Below is a small trained network, with its code and all its weights. Each question gives an input and a class and asks what happens when units are switched off, that is, made to give their printed mean instead of their output.

import numpy as np


def w(rows, s, z=0):
    codes = np.array(rows[::2]) - 128.0
    scale = np.full(codes.shape[1], s)
    scale[-1] = z or s
    return codes * scale


def f(y):
    return np.maximum(y, 0)


def log_softmax(a):
    a = a - a.max(-1, keepdims=True)
    return a - np.log(np.exp(a).sum(-1, keepdims=True))


def net(x, mask):
    res = np.array(x, float).reshape(1, 8) / 4 @ E
    y = f(res @ A[0][:, :-1].T + A[0][:, -1])
    res = res + np.where(mask, y, B[0][:, -1]) @ B[0][:, :-1]
    return log_softmax(res[-1] @ U[:, :-1].T + U[:, -1])


A, B = {}, {}
E = w([
[114,92,106,2,114,41,150,90,199,136,37,193],'x0',
[229,112,83,123,90,160,198,19,92,147,116,131],'x1',
[117,16,182,72,148,138,186,214,147,170,148,167],'x2',
[106,161,177,65,211,185,26,127,130,141,155,157],'x3',
[68,74,144,144,119,172,122,127,112,87,36,44],'x4',
[10,165,5,147,137,70,198,114,175,96,230,134],'x5',
[213,108,97,148,186,147,140,79,126,210,147,220],'x6',
[107,200,199,195,72,80,115,140,177,209,68,170],'x7',
],0.0079)
A[0] = w([
[94,217,155,160,53,165,46,117,92,72,88,54,79],'n0',
[46,85,22,164,176,168,142,157,85,24,142,13,95],'n1',
[147,109,103,72,103,137,111,88,111,146,45,144,21],'n2',
[35,163,125,77,186,135,90,176,115,110,210,193,193],'n3',
[50,110,47,110,91,14,235,170,151,102,115,77,136],'n4',
[190,170,58,190,128,146,154,61,87,158,182,104,118],'n5',
[198,74,100,94,133,135,166,57,80,182,57,138,184],'n6',
[62,236,128,162,123,69,108,138,230,148,129,111,172],'n7',
[57,121,71,120,94,110,120,95,160,102,155,142,2],'n8',
[170,92,123,42,107,116,119,82,136,165,38,175,79],'n9',
[91,178,128,106,83,103,115,210,179,180,130,198,156],'n10',
[112,172,144,133,90,99,215,140,125,90,75,106,17],'n11',
[69,116,60,116,93,88,193,156,149,48,161,72,82],'n12',
[177,7,189,40,185,192,96,149,115,168,165,142,247],'n13',
[153,140,120,79,152,103,137,44,127,135,65,180,74],'n14',
[103,178,186,145,106,192,29,154,139,88,57,34,98],'n15',
[83,162,146,176,199,122,32,112,194,199,154,186,65],'n16',
[172,68,236,150,166,183,135,202,121,147,113,137,42],'n17',
[162,102,233,173,89,176,89,184,83,176,28,90,152],'n18',
[157,112,29,59,99,94,82,51,122,130,58,125,133],'n19',
[221,140,104,168,118,178,168,57,77,141,191,160,137],'n20',
[120,145,156,55,201,137,95,209,98,96,222,173,89],'n21',
[136,144,123,158,149,135,116,81,158,139,195,144,187],'n22',
[35,186,128,150,48,14,133,178,195,177,116,207,162],'n23',
[133,114,150,116,3,59,173,101,165,142,101,194,137],'n24',
[207,74,206,150,142,149,135,142,134,192,62,153,96],'n25',
[211,169,2,191,98,140,200,71,84,136,212,147,103],'n26',
[136,132,240,169,123,173,104,152,72,129,87,72,233],'n27',
],0.0073,0.0027)
B[0] = w([
[128,167,131,140,132,68,82,32,76,34,152,64,203],'n0',
[35,74,114,157,116,254,134,123,169,101,188,64,200],'n1',
[131,152,145,123,122,132,124,101,175,56,72,144,171],'n2',
[91,157,142,157,182,78,79,206,173,115,171,143,204],'n3',
[54,42,44,110,26,76,126,133,169,140,123,134,205],'n4',
[183,178,64,131,130,157,140,99,50,128,192,145,189],'n5',
[179,155,138,117,153,177,164,79,182,86,108,176,210],'n6',
[75,117,106,176,153,74,132,90,114,141,135,119,193],'n7',
[95,99,86,170,128,135,167,168,149,149,114,125,159],'n8',
[121,145,144,104,178,148,157,103,196,89,56,185,203],'n9',
[120,150,158,124,152,49,146,168,95,176,109,174,184],'n10',
[130,107,107,99,77,97,87,116,120,128,137,128,159],'n11',
[92,47,100,165,99,142,147,152,136,91,129,108,184],'n12',
[191,118,170,50,159,144,101,203,160,94,127,140,250],'n13',
[139,173,154,138,177,105,177,96,188,112,111,154,178],'n14',
[76,166,184,90,108,101,54,36,50,76,116,76,221],'n15',
[112,184,199,180,197,113,168,124,132,195,147,160,190],'n16',
[157,87,194,108,74,177,81,217,137,214,93,123,217],'n17',
[128,120,204,106,75,203,126,121,92,148,74,106,255],'n18',
[108,148,104,139,187,131,186,42,151,47,117,145,191],'n19',
[239,173,87,111,133,173,140,133,87,147,127,176,202],'n20',
[136,129,105,95,175,117,65,195,141,124,163,145,200],'n21',
[147,174,122,179,136,123,159,186,87,139,135,120,166],'n22',
[94,106,125,150,127,27,140,119,95,191,109,143,212],'n23',
[172,113,102,89,76,75,150,106,121,133,75,156,197],'n24',
[132,145,168,111,124,172,212,120,136,168,97,144,219],'n25',
[214,143,37,155,102,199,171,133,73,180,179,139,206],'n26',
[131,149,183,94,65,184,77,130,56,125,109,81,234],'n27',
],0.0074,0.014)
U = w([
[87,57,50,118,46,17,167,126,154,131,94,156,67],'0',
[55,168,164,205,211,51,150,162,131,193,167,162,50],'1',
[252,154,29,158,128,185,188,120,74,137,209,151,253],'2',
[159,98,254,86,82,204,135,176,126,154,70,136,75],'3',
[152,142,129,98,190,144,205,52,244,47,64,183,97],'4',
[72,150,176,120,105,119,21,64,54,31,124,62,180],'5',
[140,100,144,39,226,115,44,235,183,87,179,159,183],'6',
[17,32,43,167,103,188,158,146,180,56,198,76,127],'7',
],0.007,0.00057)

Each question gives the input, the list of numbers given to net, and the class t.
The units are the neurons (one row each of A and B). Each row of codes is followed by its name. A weight is (code - 128) times the scale printed after its matrix; where a second scale follows, it is the last column's (A, B and U).
mask holds one flag per neuron, in row order. A switched-off neuron (its flag False) gives its mean, the last column of its row in B, instead of its output. The means were averaged over made-up inputs and are rounded, as every weight is.
A unit's drop is (log p(t) with every unit on - log p(t) with that unit switched off) / (log p(t) with every unit on - log p(t) with every unit switched off).
The circuit of an input: a set's keep is (log p(t) with only the set's units on - log p(t) with every unit switched off) / (log p(t) with every unit on - log p(t) with every unit switched off). Starting from the 12 units with the biggest drops (on a tie, the unit counted first), units are removed one at a time, each time the one whose removal leaves the highest keep (on an exact tie, the one counted first), for as long as the keep stays at least 0.8.
units of the circuit, in order: the units of the circuit, biggest drop first
k most important neurons: the k neurons with the biggest drops, biggest first
drop when u is switched off: that unit's drop, to one decimal
input [-8,3,4,8,3,-1,3,-5], class 6: units of the circuit, in order -> (n21)
input [0,-7,4,-7,-4,1,4,-5], class 7: units of the circuit, in order -> (n4 n12 n24)
input [7,-8,-6,0,-4,-7,-1,-8], class 6: 3 most important neurons -> (n21 n25 n6)
input [2,-5,-7,1,-6,0,1,-8], class 2: 2 most important neurons -> (n13 n26)
input [-2,8,4,-1,7,-1,5,-3], class 2: 2 most important neurons -> (n26 n20)
input [-8,4,-4,3,1,-8,-1,3], class 5: 2 most important neurons -> (n0 n15)
input [-1,2,5,1,0,2,5,3], class 2: 3 most important neurons -> (n18 n27 n15)
input [-1,-5,-4,3,-8,-2,7,-1], class 1: 2 most important neurons -> (n16 n3)
input [4,6,8,6,-2,1,3,-7], class 6: 4 most important neurons -> (n13 n21 n3 n24)
input [0,1,-8,-7,-6,7,-5,-3], class 7: 2 most important neurons -> (n4 n1)
input [5,6,-8,0,5,6,3,-5], class 2: 2 most important neurons -> (n26 n5)
input [3,-6,1,5,3,7,-1,-1], class 7: 2 most important neurons -> (n1 n4)
input [-3,-8,-2,5,4,7,-7,1], class 7: 3 most important neurons -> (n1 n12 n4)
input [-1,-7,3,4,-5,3,6,1], class 1: units of the circuit, in order -> (n16)
input [-6,8,-3,-1,2,7,-4,7], class 2: 2 most important neurons -> (n26 n5)
input [-4,6,1,8,-1,-6,-7,6], class 5: 2 most important neurons -> (n15 n0)
input [7,7,6,2,0,7,-1,-7], class 7: 3 most important neurons -> (n4 n12 n1)
input [3,-1,-1,-1,5,8,8,8], class 0: 3 most important neurons -> (n4 n24 n3)
input [-1,-2,-1,-1,-4,2,-7,3], class 0: drop when n4 is switched off -> 0.1
input [8,-3,6,4,1,7,-2,0], class 0: units of the circuit, in order -> (n4)
input [8,8,3,-1,-1,-3,-1,7], class 4: drop when n27 is switched off -> 0.0
input [7,2,0,7,-5,-6,-7,-6], class 4: drop when n14 is switched off -> 0.2
input [5,5,-3,5,-7,6,-3,7], class 1: drop when n16 is switched off -> 0.2
